Below are the code and all the weights of a small trained network. Each question names an input and a class and asks about switching units off, where a switched-off unit gives its printed mean instead of its output.

import numpy as np


def w(rows, s, z=0):
    codes = np.array(rows[::2]) - 128.0
    scale = np.full(codes.shape[1], s)
    scale[-1] = z or s
    return codes * scale


def f(y):
    return y / 2 * (1 + np.tanh(0.7978845608 * (y + 0.044715 * y**3)))


def log_softmax(a):
    a = a - a.max(-1, keepdims=True)
    return a - np.log(np.exp(a).sum(-1, keepdims=True))


def net(x, mask):
    res = np.array(x, float).reshape(1, 5) / 4 @ E
    y = f(res @ A[0][:, :-1].T + A[0][:, -1])
    res = res + np.where(mask, y, B[0][:, -1]) @ B[0][:, :-1]
    return log_softmax(res[-1] @ U[:, :-1].T + U[:, -1])


A, B = {}, {}
E = w([
[193,104,124,213,167],'x0',
[115,100,2,120,117],'x1',
[130,129,128,126,129],'x2',
[188,48,137,50,111],'x3',
[153,169,102,68,206],'x4',
],0.009)
A[0] = w([
[19,189,152,14,79,120],'N1',
[169,70,141,214,78,143],'N2',
[120,109,223,139,89,95],'N3',
[125,169,209,184,145,155],'N4',
[48,97,154,147,5,133],'N5',
[164,157,220,120,97,145],'N6',
[113,117,79,122,112,41],'N7',
[137,111,73,137,116,102],'N8',
[144,164,216,141,158,83],'N9',
[89,168,113,172,143,83],'N10',
[114,97,38,166,61,127],'N11',
[140,97,154,29,198,122],'N12',
[130,102,122,163,17,123],'N13',
[92,122,22,125,156,139],'N14',
[215,23,132,42,77,46],'N15',
[154,195,98,70,227,144],'N16',
[110,101,68,134,130,115],'N17',
[111,93,81,157,95,253],'N18',
[158,129,115,202,163,64],'N19',
[122,160,209,148,134,180],'N20',
[175,34,146,90,76,20],'N21',
[92,206,112,167,124,40],'N22',
[86,169,110,178,138,82],'N23',
[93,210,100,178,123,82],'N24',
[49,245,159,165,141,84],'N25',
[186,82,136,202,183,70],'N26',
[182,90,139,191,177,120],'N27',
[91,79,163,171,40,158],'N28',
[99,84,93,146,101,249],'N29',
[158,111,107,111,104,23],'N30',
[193,108,100,207,254,108],'N31',
],0.0091,0.0037)
B[0] = w([
[6,45,38,98,66,254],'N1',
[41,174,41,87,185,208],'N2',
[196,149,106,62,123,196],'N3',
[150,97,125,73,155,216],'N4',
[92,118,45,133,203,213],'N5',
[217,114,164,37,108,213],'N6',
[171,100,126,99,37,126],'N7',
[139,84,204,57,79,143],'N8',
[202,92,152,47,73,193],'N9',
[141,44,158,172,124,149],'N10',
[185,117,157,43,130,181],'N11',
[133,82,103,203,189,213],'N12',
[188,157,78,117,241,179],'N13',
[221,104,187,60,98,192],'N14',
[130,37,194,231,149,237],'N15',
[217,186,42,145,240,229],'N16',
[186,107,200,50,76,149],'N17',
[174,169,188,75,172,189],'N18',
[68,68,107,112,78,159],'N19',
[173,106,124,62,119,212],'N20',
[156,20,112,255,113,186],'N21',
[171,34,164,247,102,155],'N22',
[189,32,191,160,63,153],'N23',
[187,40,184,211,138,170],'N24',
[172,58,118,154,157,215],'N25',
[41,39,70,74,82,191],'N26',
[58,110,103,100,76,193],'N27',
[199,173,56,126,215,205],'N28',
[158,150,169,81,168,183],'N29',
[182,70,129,132,60,121],'N30',
[54,95,60,64,117,229],'N31',
],0.0069,0.0066)
U = w([
[181,40,177,216,128,97],'0',
[182,147,79,117,210,142],'1',
[150,108,141,90,148,255],'2',
[200,113,198,25,90,43],'3',
[58,78,95,85,93,90],'4',
[115,216,177,139,164,164],'5',
[64,211,217,225,7,1],'6',
],0.011,0.0085)

Each question gives the input, the list of numbers given to net, and the class t.
The units are the neurons (one row each of A and B). Each row of codes is followed by its name. A weight is (code - 128) times the scale printed after its matrix; where a second scale follows, it is the last column's (A, B and U).
mask holds one flag per neuron, in row order. A switched-off neuron (its flag False) gives its mean, the last column of its row in B, instead of its output. The means were averaged over made-up inputs and are rounded, as every weight is.
A unit's drop is (log p(t) with every unit on - log p(t) with that unit switched off) / (log p(t) with every unit on - log p(t) with every unit switched off).
The circuit of an input: a set's keep is (log p(t) with only the set's units on - log p(t) with every unit switched off) / (log p(t) with every unit on - log p(t) with every unit switched off). Starting from the 12 units with the biggest drops (on a tie, the unit counted first), units are removed one at a time, each time the one whose removal leaves the highest keep (on an exact tie, the one counted first), for as long as the keep stays at least 0.8.
units of the circuit, in order: the units of the circuit, biggest drop first
most important unit: the unit with the biggest drop
top k neurons: the k neurons with the biggest drops, biggest first
drop of u: that unit's drop, to one decimal
input [1,5,-5,0,-6], class 1: top 3 neurons => (N13, N28, N5)
input [2,6,-2,5,-6], class 1: units of the circuit, in order => (N13)
input [0,8,3,7,-5], class 3: top 2 neurons => (N11, N18)
input [-7,-5,-5,-3,-7], class 1: units of the circuit, in order => (N28, N5)
input [6,-7,4,1,-6], class 3: top 2 neurons => (N6, N9)
input [-3,-1,5,-8,8], class 0: top 2 neurons => (N22, N24)
input [-6,-1,-8,1,-8], class 1: top 3 neurons => (N28, N13, N5)
input [-4,-8,5,4,-8], class 1: units of the circuit, in order => (N5, N28)
input [-5,-3,-1,-5,-1], class 0: units of the circuit, in order => (N25, N22)
input [7,0,-2,3,-8], class 1: units of the circuit, in order => (N28, N2)
input [-6,-4,3,0,8], class 1: top 2 neurons => (N16, N12)
input [1,8,4,7,1], class 3: top 3 neurons => (N11, N14, N17)
input [8,-2,1,-6,-6], class 4: top 2 neurons => (N2, N26)
input [-8,1,4,6,4], class 4: units of the circuit, in order => (N1)
input [-7,1,-3,-4,5], class 4: top 2 neurons => (N1, N28)
input [8,-1,-3,-7,-7], class 4: top 2 neurons => (N2, N26)
input [0,-6,-1,8,-6], class 0: top 3 neurons => (N15, N21, N16)
input [6,6,-4,7,2], class 0: drop of N1 => 0.1
input [6,6,2,0,3], class 3: drop of N14 => 0.3
input [-8,-3,2,3,2], class 4: drop of N1 => 0.7
input [8,-8,-7,2,-4], class 3: most important unit => N6
